Below is a small trained network, with its code and all its weights. Each question gives an input and a class and asks what happens when units are switched off, that is, made to give their printed mean instead of their output.

import numpy as np


def w(rows, s, z=0):
    codes = np.array(rows[::2]) - 128.0
    scale = np.full(codes.shape[1], s)
    scale[-1] = z or s
    return codes * scale


def norm(h):
    return h / np.sqrt((h * h).mean(-1, keepdims=True) + 1e-5)


def f(y):
    return y / 2 * (1 + np.tanh(0.7978845608 * (y + 0.044715 * y**3)))


def log_softmax(a):
    a = a - a.max(-1, keepdims=True)
    return a - np.log(np.exp(a).sum(-1, keepdims=True))


def net(x, mask):
    res = np.array(x, float).reshape(1, 5) / 4 @ E
    u = 0
    for l in range(2):
        y = f(norm(res) @ A[l][:, :-1].T + A[l][:, -1])
        res = res + np.where(mask[u : u + 16], y, B[l][:, -1]) @ B[l][:, :-1]
        u += 16
    return log_softmax(norm(res)[-1] @ U[:, :-1].T + U[:, -1])


A, B = {}, {}
E = w([
[145,112,102,196,124,154,125,177,228],'x0',
[179,117,162,203,84,68,171,119,199],'x1',
[146,182,165,157,63,199,186,153,99],'x2',
[255,138,98,140,135,111,144,172,102],'x3',
[98,133,191,195,164,102,135,189,101],'x4',
],0.005)
A[0] = w([
[126,152,66,130,97,197,152,172,154,77],'0.n0',
[127,90,176,222,163,87,154,168,138,115],'0.n1',
[254,160,94,84,89,92,170,101,104,86],'0.n2',
[145,133,180,162,99,164,155,140,162,4],'0.n3',
[124,180,183,149,55,88,201,65,99,96],'0.n4',
[105,147,160,108,142,143,146,53,105,142],'0.n5',
[112,149,122,127,140,137,125,137,94,81],'0.n6',
[109,112,104,103,74,163,88,94,221,75],'0.n7',
[171,181,163,159,45,143,206,174,145,30],'0.n8',
[172,135,67,162,122,168,120,182,140,113],'0.n9',
[83,155,104,101,141,164,119,119,76,97],'0.n10',
[113,89,119,155,142,128,118,137,141,10],'0.n11',
[122,117,86,121,140,204,107,166,156,69],'0.n12',
[234,131,85,107,108,104,184,107,105,75],'0.n13',
[102,98,72,55,143,103,93,91,163,68],'0.n14',
[162,96,81,186,120,118,159,128,201,38],'0.n15',
],0.0087,0.0045)
B[0] = w([
[134,133,176,110,81,97,193,53,102,174],'0.n0',
[106,196,127,50,123,73,86,179,123,237],'0.n1',
[136,254,96,116,38,178,56,65,238,254],'0.n2',
[114,134,99,150,122,175,166,178,121,153],'0.n3',
[107,115,191,74,87,86,194,89,109,222],'0.n4',
[83,145,182,116,126,74,118,165,139,185],'0.n5',
[119,126,99,116,143,122,107,170,100,129],'0.n6',
[143,119,81,179,179,92,140,72,57,194],'0.n7',
[158,107,54,223,56,204,184,150,126,241],'0.n8',
[152,139,137,107,141,58,183,65,81,193],'0.n9',
[59,100,148,114,149,114,88,214,171,187],'0.n10',
[108,140,52,67,103,83,154,131,135,112],'0.n11',
[122,163,131,69,85,120,172,57,154,153],'0.n12',
[138,232,110,129,102,128,93,65,163,222],'0.n13',
[158,103,103,192,115,199,100,127,132,208],'0.n14',
[59,163,131,88,120,122,112,206,155,195],'0.n15',
],0.0075,0.0051)
A[1] = w([
[204,191,122,212,53,134,206,207,87,146],'1.n0',
[220,177,53,161,119,142,158,51,131,85],'1.n1',
[98,167,137,119,119,71,192,129,63,163],'1.n2',
[83,153,163,58,90,253,90,110,41,81],'1.n3',
[100,150,124,142,137,113,30,155,170,162],'1.n4',
[175,186,149,75,101,89,53,183,164,153],'1.n5',
[203,197,132,170,95,132,75,61,76,66],'1.n6',
[247,137,184,98,226,85,105,202,17,91],'1.n7',
[121,209,150,80,146,117,37,177,165,46],'1.n8',
[118,41,91,133,186,132,114,131,40,73],'1.n9',
[31,108,110,114,181,86,127,160,71,87],'1.n10',
[122,110,65,139,81,210,243,208,85,1],'1.n11',
[165,71,207,86,171,106,133,221,73,59],'1.n12',
[104,103,165,66,61,128,231,139,158,55],'1.n13',
[89,131,209,31,128,93,157,78,120,163],'1.n14',
[163,85,61,116,220,108,79,99,67,142],'1.n15',
],0.0066,0.0034)
B[1] = w([
[126,56,116,149,158,205,51,133,180,254],'1.n0',
[203,171,154,77,56,163,120,44,177,231],'1.n1',
[115,184,114,113,140,149,184,105,132,197],'1.n2',
[97,97,122,122,181,50,135,200,119,179],'1.n3',
[106,126,114,116,135,116,86,183,110,209],'1.n4',
[88,119,93,80,159,119,108,171,76,228],'1.n5',
[145,138,144,74,79,152,128,126,186,196],'1.n6',
[131,70,2,188,176,130,110,60,87,148],'1.n7',
[54,104,93,113,179,101,77,198,113,204],'1.n8',
[182,87,81,189,149,124,131,96,106,146],'1.n9',
[173,162,95,127,63,127,119,121,161,186],'1.n10',
[78,98,233,203,172,174,172,177,153,174],'1.n11',
[218,108,94,167,66,176,108,73,160,153],'1.n12',
[138,103,198,155,197,149,165,108,106,177],'1.n13',
[148,165,109,121,169,85,162,124,72,199],'1.n14',
[177,109,121,161,130,155,204,87,101,161],'1.n15',
],0.0088,0.0056)
U = w([
[85,64,219,240,129,233,180,199,195,124],'0',
[43,155,70,53,161,53,29,238,116,168],'1',
[88,181,218,76,149,43,224,89,51,137],'2',
[217,190,126,71,18,202,94,35,214,150],'3',
[164,14,42,220,189,115,91,74,82,127],'4',
[249,30,241,76,161,61,101,179,183,3],'5',
],0.013)

Each question gives the input, the list of numbers given to net, and the class t.
The units are the neurons (one row each of A and B). Each row of codes is followed by its name. A weight is (code - 128) times the scale printed after its matrix; where a second scale follows, it is the last column's (A, B and U).
mask holds one flag per neuron, layer by layer. A switched-off neuron (its flag False) gives its mean, the last column of its row in B, instead of its output. The means were averaged over made-up inputs and are rounded, as every weight is.
A unit's drop is (log p(t) with every unit on - log p(t) with that unit switched off) / (log p(t) with every unit on - log p(t) with every unit switched off).
The circuit of an input: a set's keep is (log p(t) with only the set's units on - log p(t) with every unit switched off) / (log p(t) with every unit on - log p(t) with every unit switched off). Starting from the 12 units with the biggest drops (on a tie, the unit counted first), units are removed one at a time, each time the one whose removal leaves the highest keep (on an exact tie, the one counted first), for as long as the keep stays at least 0.8.
circuit, biggest first: the units of the circuit, biggest drop first
k most important neurons: the k neurons with the biggest drops, biggest first
k most important neurons of layer l: the k neurons of layer l with the biggest drops, biggest first
drop of u: that unit's drop, to one decimal
input [-2,-7,8,-6,-5], class 2: circuit, biggest first : 0.n2
input [-7,0,-2,3,-3], class 1: 4 most important neurons : 0.n8, 1.n8, 0.n5, 1.n5
input [-7,4,6,-2,-4], class 2: 2 most important neurons : 0.n4, 0.n5
input [-7,4,-7,-6,-4], class 4: circuit, biggest first : 0.n14, 0.n2
input [1,-7,1,-2,-8], class 4: 2 most important neurons of layer 0 : 0.n2, 0.n7
input [7,-2,5,-2,1], class 0: 2 most important neurons : 1.n11, 0.n2
input [-4,-4,-5,2,-7], class 1: 2 most important neurons : 0.n10, 0.n8
input [4,-2,-5,-5,-2], class 4: 2 most important neurons : 0.n2, 0.n13
input [7,-1,-8,-4,-8], class 4: 2 most important neurons of layer 0 : 0.n2, 0.n13
input [0,-5,-4,-5,-3], class 4: 2 most important neurons of layer 0 : 0.n2, 0.n14
input [-1,7,0,-8,-8], class 2: 3 most important neurons of layer 0 : 0.n2, 0.n4, 0.n8
input [0,-3,4,-5,-3], class 2: 2 most important neurons of layer 0 : 0.n2, 0.n0
input [4,2,4,-4,-4], class 0: 2 most important neurons : 0.n2, 1.n11
input [4,5,-4,-4,-2], class 1: circuit, biggest first : 0.n15
input [5,2,-7,-8,-1], class 4: 2 most important neurons of layer 0 : 0.n7, 0.n2
input [6,0,-5,-3,-2], class 4: 2 most important neurons of layer 0 : 0.n2, 0.n7
input [-3,6,-6,-8,2], class 2: 4 most important neurons : 0.n2, 0.n10, 1.n0, 0.n15
input [2,-5,-7,1,6], class 4: 2 most important neurons : 0.n2, 0.n13
input [-5,-7,-7,3,-2], class 4: 2 most important neurons of layer 1 : 1.n15, 1.n9
input [7,0,-1,2,6], class 1: circuit, biggest first : 0.n1
input [-4,3,-3,5,5], class 1: drop of 0.n1 : 0.3
input [-5,3,7,-1,4], class 0: drop of 0.n8 : 0.7
